Known rows:
Q_368: [ -3 -12 -16 -35  -2  41   1  40  38 -13 -20  28 -33 -19  -3  21  39  35
  10  26  41  -1]
Q_118: [ -1  24  -5 -10  -1  -5  34 -22  13 -16  16  25  -2  24  25   2 -26  16
  12  -8   3  14]
Q_318: [ 20   3 -12 -18  -8   2  15   2 -12 -16 -24   7  15   6 -19  18 -12   0
  15 -25 -15  11]
Q_56: [ 32  -3 -14 -25 -15  10  30   4 -15 -23 -27   0  14  12 -23  15 -27   2
   9 -38   1  22]
Q_149: [ 30 -17   1 -22  -5   8  26 -10  -2 -14 -57 -10 -19  21 -24  -5   1  33
 -38 -42   0 -27]
Q_563: [ 19   3  -3 -16  -7  -2  16  -7  14   3   5  -3   3  -3 -21   1  16  23
  -7  -8  21   3]
Q_631: [-19  11  25 -15 -26  53  20   5 -42 -25  25  29  13  10  -6  -1  36 -45
  -7  23 -12  -6]
Q_231: [ 28 -24 -22 -27 -11  -5  15 -12  -3  20 -48  20  12   6 -43  -1   8  20
  -8  -1   7  -8]
Q_810: [  7   2   2  30  -4  -1  -3 -50  37   7 -22 -30  -8  52 -12 -12   4   4
   5 -15  51 -16]
Q_165: [ -5  -8   4  -1   3  35  -3   3  18  14  37 -10 -14   0   3 -55  -5  24
 -39   9  51  28]
Q_706: [-14   7  16   5  15  -8 -14  17 -15  -5  -4  16  16 -10  -3  -3   3 -11
  15 -31   8  11]
Q_757: [  3  -3   2  22 -13 -25  -5  -5  29  22   4 -10  -1   9  -5  -7  47  16
  -8  18   2 -51]
Q_754: [ -4   0  11  42 -11  -2   9  11  23 -22 -13  -5  -4  28  16 -12   8   0
   2 -11 -21 -22]
Q_304: [-12 -11   9  11  -7  11 -14  67  35 -36 -19   4 -27 -11  53  40  46  -6
  32  31  14 -29]
Q_397: [ -2  10  -3  -4  -5  -1   6  -5  17  36 -19   2  -5 -18  -4  -5  12  -5
 -16   9   5   7]
Q_380: [ 12  -3  19  27  19 -48   0  -9  18  72  23  -6  28 -59   8  -3  -5  21
 -47  18 -51   4]
Q_889: [-26   0  25   8  12 -14 -28  23 -21   4 -16  40  22  -8   6 -23   6  -3
  22 -42  15  10]
Q_150: [-11   3  -8   0  -2  -7  15  -5   0  -7   4  39   1  26  28  -3 -22  10
   9  11 -21   8]
Q_668: [  6  -4 -11  -6   0 -16 -13  -4 -19  -5 -24  12  16  -2 -17  38   8 -13
  27   5 -34 -11]
Q_346: [ 19 -19  -3 -15 -16 -21   0   7 -17  15  -8 -11   6  -4  20   4  -5  -6
  -8  28  38 -13]

Facts:
Q_118 Ψ:Q_307 τ:190 γ:Q_996
Q_149 Ψ:Q_318 τ:180 γ:Q_706 Π:Q_368,Q_757
Q_150 τ:583 γ:Q_285 Π:Q_118
Q_165 Ψ:Q_740 τ:331 γ:Q_52 Π:Q_368
Q_198 Ψ:Q_818 τ:331 γ:Q_908
Q_231 Ψ:Q_668 τ:583 γ:Q_285 Π:Q_368
Q_281 τ:190 γ:Q_285
Q_285 τ:190 Π:Q_149,Q_380,Q_368
Q_294 τ:190 Π:Q_810,Q_368,Q_757
Q_304 τ:331 γ:Q_346 Π:Q_757,Q_628
Q_307 τ:331 γ:Q_996
Q_314 τ:583 γ:Q_706
Q_318 Ψ:Q_314 τ:331 γ:Q_706
Q_343 Ψ:Q_165 τ:583 γ:Q_52 Π:Q_149
Q_346 τ:190 Π:Q_368,Q_628
Q_353 Ψ:Q_757 τ:190 γ:Q_346 Π:Q_368
Q_368 Ψ:Q_304 τ:278 γ:Q_346
Q_380 τ:180 Π:Q_368,Q_964
Q_394 τ:190 γ:Q_964 Π:Q_757
Q_397 τ:278 Π:Q_368,Q_964
Q_410 τ:278 γ:Q_996
Q_414 Ψ:Q_318 τ:180 γ:Q_706
Q_416 Ψ:Q_631 τ:583 γ:Q_397 Π:Q_588,Q_757
Q_468 Ψ:Q_294 τ:180
Q_469 Ψ:Q_394 τ:190 γ:Q_964 Π:Q_981,Q_314
Q_482 τ:190 γ:Q_908
Q_52 τ:180 Π:Q_728,Q_368,Q_394,Q_343
Q_56 Ψ:Q_314 τ:278 γ:Q_706
Q_563 Ψ:Q_353 τ:190 γ:Q_346 Π:Q_368,Q_416
Q_588 τ:583 γ:Q_996
Q_612 Ψ:Q_981 τ:190
Q_628 τ:278 Π:Q_149
Q_631 Ψ:Q_416 τ:331 γ:Q_397
Q_651 τ:55 γ:Q_285
Q_668 τ:55 γ:Q_285
Q_67 Ψ:Q_469 τ:190 γ:Q_964 Π:Q_346
Q_699 Ψ:Q_380 τ:583 Π:Q_56,Q_294,Q_628
Q_706 τ:190
Q_715 τ:180 γ:Q_706
Q_728 τ:190 γ:Q_908 Π:Q_368
Q_732 Ψ:Q_612 τ:180
Q_740 Ψ:Q_165 τ:331 γ:Q_52
Q_754 τ:190 γ:Q_964 Π:Q_757
Q_757 τ:180 γ:Q_346 Π:Q_368
Q_762 τ:583 γ:Q_908 Π:Q_118,Q_754,Q_889
Q_810 Ψ:Q_67 τ:190 γ:Q_964 Π:Q_368,Q_757
Q_818 Ψ:Q_482 τ:180 γ:Q_908 Π:Q_368
Q_882 Ψ:Q_281 τ:190 γ:Q_285
Q_889 τ:180 γ:Q_908 Π:Q_706
Q_900 τ:55 γ:Q_706
Q_908 τ:278 Π:Q_368
Q_964 τ:583 Π:Q_368
Q_981 τ:180 Π:Q_964
Q_996 τ:190 Π:Q_368,Q_294

Rows, some named above:
[-13  -1  14   5   6  -4 -17  13 -14  -4   2  17  18  -5  -4  -7   2  -6
  24 -26   5  11] => Q_706
[  0  -7 -47 -17   5 -32 -20  29  28  22  -3  -6 -30 -31  -6 -23  14  38
  -1  21   2  -3] => Q_818
[-10   5  29 -30  34  46   4  -3 -11 -35  24 -23 -52  -3  29 -33 -39  19
 -60 -48  24  24] => Q_343
[  6   4  -1  30 -14  -4  -4 -42  41  12 -27 -29  -9  54 -13 -11  -3   8
   9 -17  51 -16] => Q_810
[ 14  -2  22  25  22 -49   6  -4  12  72  18  -3  31 -61   6  -7  -5  18
 -39  22 -49   3] => Q_380
[-25   0  27  11  11 -16 -29  23 -23   4 -15  43  22  -8   8 -19   4  -6
  24 -44  17  10] => Q_889
[-13  29 -20 -15 -17 -22   2   0 -42  -2  38 -14   6   8 -10 -39   5 -26
   1  -3 -33  -6] => Q_612
[ 30 -15   6 -18  -6   8  22  -9  -2 -10 -54 -11 -20  19 -25  -7   1  37
 -37 -44   1 -23] => Q_149
[-25 -70  -5  58  -2  29 -66  12  -5  27 -45 -24  -6  18  -7 -18 -28 -35
   0  61 -21 -26] => Q_294
[-17  14 -39   0  18 -39 -31  38  13  -7  17  -9 -21 -29  19   2   3   8
  32  11 -30   2] => Q_482
[-14  40   8  13  10  -7 -12 -51  16  12  -3 -22  -7  18   7  28 -16 -34
  22 -10  21  15] => Q_469
[ 10   4  -9  -8  -1  -6  10  -1 -12 -13 -10   0  19  -3 -20  28  -2 -13
  20  -5 -17   3] => Q_314
[-30  65 -11   0 -33 -22  11   1 -21  40   6 -23   2 -25  17 -27  24 -61
 -17   5 -60   7] => Q_981
[-12  26   7   9  12 -28  -8 -11   9  -1  37   3   4  -6   6  27   9  -3
  22   8   1  -9] => Q_307
[ 27 -24  55  15  19  31  29   4   7 -14  18  26  33 -17   2  41 -14  16
 -14  -8   0  19] => Q_882
[-15  25   5   7  13 -21  -7 -14  11  -8  37  -3   6  -6  15  25  12  -2
  22   7   2 -11] => Q_307
[  3  -3  18 -25  13 -13  -4   3 -37 -18 -17 -21 -28  -6  39  22 -16 -10
 -20  -9   3 -26] => Q_628
[-13   6  28  20 -29  59  22  12 -19 -44  16   5  13  28 -13  -6  61 -40
  -8  12 -26 -31] => Q_416
[  0   0   6  23 -10 -23  -1  -4  28  19   3  -8  -2  11 -12  -3  49  16
  -7  21   0 -50] => Q_757
[-18   5   7   4   9  38   1   8  10 -15  49 -14  -9   3  22 -36 -28   3
 -16 -11  28  40] => Q_740
[-15 -52 -13  19  11  54 -39   5 -26  -5 -43  -5  -8   9 -20  -8 -68 -29
   1  17 -23  31] => Q_468
[ -3  23 -26 -16 -20  -3  16   0 -44 -11  30 -12   3   7 -17 -46   0 -16
  -2 -23 -26   7] => Q_732
[-14  27 -24 -11 -13 -17   8   0 -42  -1  35  -9   4   2  -9 -39  10 -23
   5  -9 -32  -6] => Q_612
[ 43 -30  15  16  12 -42  27  15 -23   6  27 -22  42 -29  22  -2 -52  21
 -25 -10 -19  11] => Q_699
[ 10   0   0 -14  -7 -13  -2 -16  14  22  10   7   3  -8 -18   1  28  21
  -8  13  21 -18] => Q_353
[  1  16   4   9  -3 -23 -16 -37  -3  11   2 -19   3  28  18  22 -27 -30
  33   4  53   1] => Q_67
[ -2  10 -45 -17   7 -19  -7  40  15 -19   0 -10 -22 -20   8 -13 -12  26
  21 -16 -11  24] => Q_198
[  0  -2   8 -19   9   2  -9 -14  -6   9  -5  -3 -16 -10  -3  -2   5  13
 -23  -1   7 -12] => Q_285
[ 11 -20  58  29  24  11   7   1  10   0  40  29  37 -26  16  58   4   6
  -4  22 -19  -5] => Q_281
[-17   4  -2   6  -3 -13   7   2  -2  -1  -7  44   1  20  23 -12 -15   4
  16  -2 -15  -1] => Q_762
[ -4  -3   0 -12   8   2  -8 -11   1   2   2   5  -4  -3 -14   2   4  15
 -11   2  -1  -8] => Q_52
[-22  18  18  60   7 -23 -21 -39  35  -5  -4 -39  -5  49  15  13   7 -23
  28 -10   7 -36] => Q_394
[ -1  -7 -53 -18   4 -32 -22  32  27  19  -1  -3 -27 -29  -6 -22  13  39
   2  16   2  -2] => Q_818
[ 26 -16   1 -17  -5  10  27 -10  -4 -16 -56 -12 -20  18 -23  -5   3  32
 -40 -46   1 -26] => Q_149

Now the same objects, written a new way:
Known rows:
Q_882: [  0  -7  -5 -17  -1 -10  -8  -4  -3   7  20   3   4   9  -4 -10  -6  -2
 -22   4  -9 -16  -5  11]
Q_56: [  1  10   3 -18  22   7  -9  -7 -10  11  -9   9   0   5  16  -8  -7  13
  -5  12  11  -5   3   4]
Q_414: [ -9   8   7 -12  24   9  -5 -13 -19  16   1   8   7  16  12 -18  -5   6
 -12   7  -5  -7  -3   1]
Q_818: [-12  29  32  -5   7  23   8   0  -6 -10  33 -11 -12 -15  28   7  30   2
  49  20 -36 -17   1  18]
Q_732: [ 14  -5   5  -4  18   6   1 -15  -8  -1  18   9  -5  10   1  -7   3  -9
 -12 -22   8 -24 -14  12]
Q_165: [-30   1 -26   2  -4  -1  15  -8 -23   6 -20 -19   4  14  15  19   8 -49
  26  26  13 -51 -17  -1]
Q_353: [ -7  19  -2  10   0 -32  61   3 -20  -1   8   1  23   3   0  22   8  40
  16 -17   2 -18 -23  14]
Q_198: [  7  -1  19 -21  12  14   4  -1  -7   5  13   6   3   0  15  -8   9   5
   2  -1 -21 -25   5   6]
Q_996: [  1  15   9  -1 -12 -10  -6   7   3   6   2 -11  -5 -10  -6  17  -3   4
   5   1   8   9  -4   0]
Q_482: [ 13   4   5 -12   6  10  -7  20  16   6   7  -3 -10 -19  12  -7  22   5
   1   5 -20 -16  21  -6]
Q_889: [-14 -17  -9   7  11 -17  -8  13   5  24   1   0  -7  20   7  12   4  -5
  14 -28 -13  30  21 -16]
Q_314: [ 10  19   6 -10  17  11  -3   0   3  14 -16   7  -3  12  12  -5  -5  19
 -19  22  11  15   6 -21]
Q_728: [  0  14   4  11 -18  -4   6 -14  -1  -1  -1 -15  -3  -5 -16  10   7   2
   6   8  -4  21  -8 -17]
Q_304: [  9 -10  -6  17  -7 -12 -24  13  -9  -7  -4  14   2 -18  -6  -3  -5  -2
  -2   2  -4  13  10  -2]
Q_762: [  3   0  -3  10   1 -13   5  18   6   2  -8 -12  -2  -1  24 -12  -3  -7
  -2 -19   2  25   6  -5]
Q_754: [  2  -5 -12  23   2 -11 -16  16 -14  -2  12   6   4 -11  -5 -13  -4   0
  -8   4  15  11  20  -7]
Q_651: [ 13  -5  -1  -9  -5   3  -9   6  13  11 -10   3  -5  -4  -6  -9  -3   7
 -14  -4   0  -2   5 -10]
Q_150: [  4   0   7   0   0 -17   3  23   5  -8 -11 -17  -1  -5  32 -17  -6  -8
  -9 -17   2  15   2  -2]
Q_410: [15 -9 -1 -8 -4 -2 -7  5  7 13 -7  0 -2 -1 -8 -6  1 10 -9 -6  1 -6  2 -7]
Q_307: [ 18 -25  22  -1  -4  14 -15  -3   8  24 -30   4  16 -15   0  -9   2   4
   9 -18   3   1  -2 -28]

Rows, some named above:
[-23  12   2   8   2 -10  27 -11 -10 -16   9   0  13  -1   6  19 -11  19
  12 -13 -11 -12 -16   7] => Q_563
[ -8  19 -12  28 -14 -31  24   8 -11   5   9  -5   5 -15 -23  16   4  31
  12   3  21   1   7 -15] => Q_757
[ -8  -6   8  -2 -11  -1  -2 -27  -4   6   9  -5   4   2 -11  -2  -3   9
   8   9  -5  -8 -17   4] => Q_368
[  0   0 -12  30   2  -9 -11  18 -12  -2  10   4   3 -13  -2 -12  -4  -4
  -2  -2  18   9  23  -7] => Q_754
[-12  -9 -25 -15  12  12   8   1 -10  17 -21  -5   6  12  13   5   2 -47
   2  10  10 -73  -7  -8] => Q_740
[  3  -5  -4  36   3  15   2  19  -1  -6   3   0  -7 -11 -23   1   1   3
 -22  16  30   3  35  -2] => Q_394
[ -4  -5  14 -14   5  -9 -25  17  -9   6  -4  11   3  -8   1  15 -14 -17
   0 -10   0   1 -17  24] => Q_699
[-13   8   0   5 -15  -9   1 -19  -6 -12  14  -9   5   4  -9   7   0  -3
  11  14 -13   3 -19   8] => Q_231
[ 22   7 -10  12  22  11   9  14  51 -22   1  12 -19  -1 -13  -5   2 -12
  12 -13  25  19 -18  -9] => Q_981
[-21 -21  22  26  -5  40 -11   4  -5 -15  -4   2   4  19  11   8   1   6
 -39   2 -20 -11  -9  44] => Q_67
[-14  32  34  -2   4  15   0  -1  -6  -4  32 -11 -10 -14  23  10  29   7
  44  15 -40 -14   0  14] => Q_818
[  3   5   1   0 -11 -27 -28  14  -8   7  18  -5  -3 -17 -26  12 -19  -4
   4   5  17  19  -2   0] => Q_294
[ -2  19  -8  33 -10 -26  27   7 -17   1   7  -4   9 -13 -23  12   2  29
  15   1  18  -2   3  -9] => Q_757
[-53  13 -10 -21  -8  18  -3 -11  -4 -67   7  12  23 -10  -8  -3  -6  -8
  -5 -30  24  -7  38  -3] => Q_416
[ -2  10  -4   9   8   0  -1 -29 -41 -12   5   7   5   3  -2  -3 -16  -2
  21  30   5  24   3  16] => Q_149
[ 19   8  -9  11  21  10   8  13  46 -23  -1  16 -20   6 -17 -10   2 -15
   5 -11  20   8 -21  -6] => Q_981
[ -3  23   4 -13  35  14 -18 -25 -27  14 -11  14   5  30  31 -17 -14  27
  -6  30   8   7  -2   1] => Q_318
[ 35   6   5  -4  30  12  -1 -34   2 -11  17   6 -19  14 -19  -6   8 -26
 -16 -47  10 -22 -14   8] => Q_612
[ -6 -22  -4   2  12 -18 -10  13   9  18  -1  -5 -10  23   4  14   4  -7
  11 -30 -10  33  24 -13] => Q_889
[-16   7   2   1 -14 -12   3 -22  -8  -5  18  -8   1   4  -4   7   0  -1
  15  13 -14   7 -18   2] => Q_231
[ 29  -5 -12  -3  -5  -6   0  14 -10  -8 -25   9  -6 -12  -5   5  -3  -6
   6   0 -18  25  12  22] => Q_628
[  5 -19  -3  -5   5  -3  -9   6  13  25  -4   3  -5   3 -10   1   6  11
   2 -21 -11   4  16 -17] => Q_706
[-20   4   4   2 -13  -5   2 -13 -10  -9  15  -6   3   7  -2   9  -1  -1
   6  13 -19   6 -19   5] => Q_231
[ 20 -26  20   2  -5  16 -15  -2   6  23 -22   9  11 -17  -5  -7   5   8
  10 -19  -3   4  -3 -20] => Q_307
[ 14 -16 -16 -14  11   5  40  -2 -20  -3 -17   4   5   0  14   6 -16 -38
  16  21 -12   1  10  15] => Q_343
[  3  13  -7  21 -22 -16 -15   1  -5 -12 -25   1  -4  -1  -4  14  19   3
  -4  -2 -16  13  -9   4] => Q_346
[-16  -9  33  15   9  50  27  24  12  -9  -1   2  -8  18   8  17 -12  -4
 -41  19  17   3   5  29] => Q_469
[-16  -7  16  25  -9   2 -10 -11 -20  -3  23  -5   7  -9 -11   6 -11  -7
   5  12  16  -3  -4  16] => Q_810
[  3  -9 -12  17 -10 -13 -30  14  -5  -3  -3   9   5 -15  -9  -2  -3  -6
  -8  -4  -1  11   5   5] => Q_304
[-33   1   4 -46 -20  13   5  -8  -3 -32   1  12   9  13 -10 -14  17  -2
  -6 -25  28  -3  22  11] => Q_631
[-13  -2   8  -7  -7  -4  -5 -22  -4   4  13  -5   7   4 -11  -2   5   7
   6   6  -4 -10 -18   5] => Q_368
[  8 -22  30  -2   7  10  -4  -7 -12   6 -12  -3  18  -9  21 -22  -5  -9
   6 -27   1  -7 -13   0] => Q_118

Now the same objects, written a new way:
Known rows:
Q_52: [  3   0  17   8   7  -3 -10  18  -4  14   4 -14   0 -14  -1   2  -2  14
 -10   4  16 -20 -12   1  -1  -8  -2 -12]
Q_343: [-22  -1  -6   4  22   1  -8 -48 -24  13  -9  26 -16  -2   3 -11   6  -8
  11  -3  29  -2  25   7 -10  -6   2  24]
Q_368: [ 12  -9 -20  -3  -7 -10  17 -31 -15 -31   0  12 -10  14  16 -26  -2 -20
  20   4  -6   7   6  10   3 -10  -9 -15]
Q_818: [ 35  16 -17  -9  -6   1  13 -19 -24   4  10  33  -7  -6  13  18 -20 -16
 -13   2  13  11 -23  -1 -17 -18   0   6]
Q_353: [ 33  19 -18  -7  -6   1  12 -18 -24   4  12  33  -5  -5  12  19 -21 -15
 -13   2  10  10 -25  -2 -19 -18   0   6]
Q_231: [  9   9  -8   0   5  11   5 -14 -14   1  -5  15  -8 -10   1   5  -4  -5
   1  -5   7  -8 -13   6  -8  -6  -2   3]
Q_728: [  2  -7  10   6   1 -12  -4  11  -5   1   5 -16   1  -2   3 -11   0   7
   0   8  12 -14  -3   2   3 -10  -7 -19]
Q_810: [  6  13 -10  -2  -8  23  13 -21 -13   0 -10  12  -1  -3  -6  -9  -1 -15
   9 -17  -4 -19 -24  28  -1   3 -12  13]
Q_964: [  9  -3   9   4  -1 -18   5  15  -4   0   0 -10  -5   8  -2 -21  -1  10
  12   6   8  -6   4 -11  10  -8  -4 -27]
Q_397: [  6   3  15   5   6  -5  -1  20  -4  13  -1 -10  -3  -6  -7  -7  -2  17
  -1   2  14 -18  -8  -9   5  -7   0 -17]
Q_380: [  7   1  11   5   3 -11  -1  18  -5   8   0 -11  -2  -3  -3 -11  -2  12
   1   5  13 -12  -4  -7   7  -7  -2 -19]
Q_628: [ -5 -15  18  -3  -5 -16   6   8  -6   1   1 -21   1   2   3 -22   3  -9
  -5  16   4  -6  -1   0   4  -4   7 -18]
Q_416: [-27  -5 -25  19 -17  11 -31 -31  23 -45  -6   7 -58 -39  12  19   3 -26
  23 -51  -6 -22 -28 -14 -39  14  27 -32]
Q_588: [  0 -11   8  11  -4 -16  -5   8  -2  -8  11 -18   3   2   9 -13   0   4
   2   9   8  -7   4  10   5  -9 -10 -19]
Q_414: [ -2  -1 -24 -13  27  31   9  -9   5 -30 -19  13   6  -1   3  24  10   9
  -6  10 -36  19  12  -4   3   5  -4  21]
Q_889: [ -6  -3  25  12 -15  -9   3  23  14  -1  18 -11   9  -2   0  -4  -8  13
  -1  -1   3  12  17  18   1   8  15  -2]
Q_882: [  0   5 -19  -7  -3   7  -5 -12   9  -1  -1  10   4  11   0  17   1 -11
  -1  -5 -13  14   1  -6   0   7  -5  18]
Q_118: [  1   4  -2   4 -16   3  14 -11   6 -21  10  17   2   3   8  -2 -10  -8
   9 -10 -10  23  16  27  -4  10  12  13]
Q_740: [-48  -3 -11   3  31  -5 -30 -61  -9  36 -12  36  -9  17  -5  -3  17  -9
  15 -10  33  16  62  -8  -3   5   5  57]
Q_900: [ -6  -7   4   0  -5 -12 -14  18  18   7   7 -18  14  12  -3   4   6   5
  -5   7  -6   7   7 -14   9   5  -7  -3]

Rows, some named above:
[ 24  13 -27 -16 -15  -4   5 -18   0   1  15  28   6  14  10  31 -15 -21
 -12   3  -8  32 -11 -15 -10  -3  -6  21] => Q_612
[ -3 -16  17  -4  -7 -15   5   9  -6   1   0 -19   3   1   2 -21   4  -7
  -4  16   3  -7  -3   1   3  -4   9 -17] => Q_628
[  0  20 -10  -7 -20  41  24 -25 -13  15 -26   4  11   9 -26 -23   8 -27
  20 -30 -19 -37 -43  45  13  20 -23  29] => Q_67
[  8  -8   2  -3  30   6  18  29   4 -20 -22  -8  -2   5  -8 -15  10  35
  11  14 -17   7  23 -21  21   0   2 -24] => Q_314
[ -4  -4  15  10  -9  -1   1  11  -2   7   0 -24   8   2  -7 -23   5   4
   8  -2   4 -27  -9  24  12   0 -17 -11] => Q_394
[ -3  -5  23  10 -10 -12   4  18   4  -2  12 -12   6  -6   1  -8  -4   9
  -2   3   8   2   8  17  -2   1   9 -10] => Q_754
[ 22  15 -13  -1   1  10   6 -19 -20   3   6  26  -5 -11   8  16 -13  -7
  -9  -4  10   0 -21   7 -17 -12  -3   7] => Q_563
[ 11 -10  10   2 -13 -26   6   6  -9  -9  17 -11   4   5  14 -18  -7  -5
  -4  14   8   3   2   7   1 -15  -3 -21] => Q_757
[-25  -7 -24  20 -16  10 -31 -31  22 -46  -4   7 -55 -39  12  19   3 -26
  22 -49  -7 -22 -27 -14 -39  14  26 -33] => Q_416
[  5  -3   2  -5 -12 -18 -10  16  14   9  15 -12  15  16   2  11  -2  -1
 -10  10  -3  14   3 -18   5   0  -7  -2] => Q_482
[-39  -2   0  10  40   0 -20 -63 -30  37 -15  41 -23  -3  -3 -16  10  -2
  16  -9  53  -6  48   4 -11  -8   9  40] => Q_165
[  5  10 -10   0  -7  22  14 -21 -14   1 -11  11   1  -3  -6 -10   2 -14
   9 -15  -5 -20 -25  30  -1   2 -11  14] => Q_810
[  5  -5 -15 -10  31  31  24 -18 -20 -37 -23  16  -9 -16  10   3   6   8
  -4  12 -21   2   2  12  -4  -7   2   3] => Q_149
[ -4 -16  17  -4  -6 -15   5   9  -6   0   2 -19   2   2   4 -20   3  -8
  -5  17   4  -6  -2   0   3  -6   7 -18] => Q_628

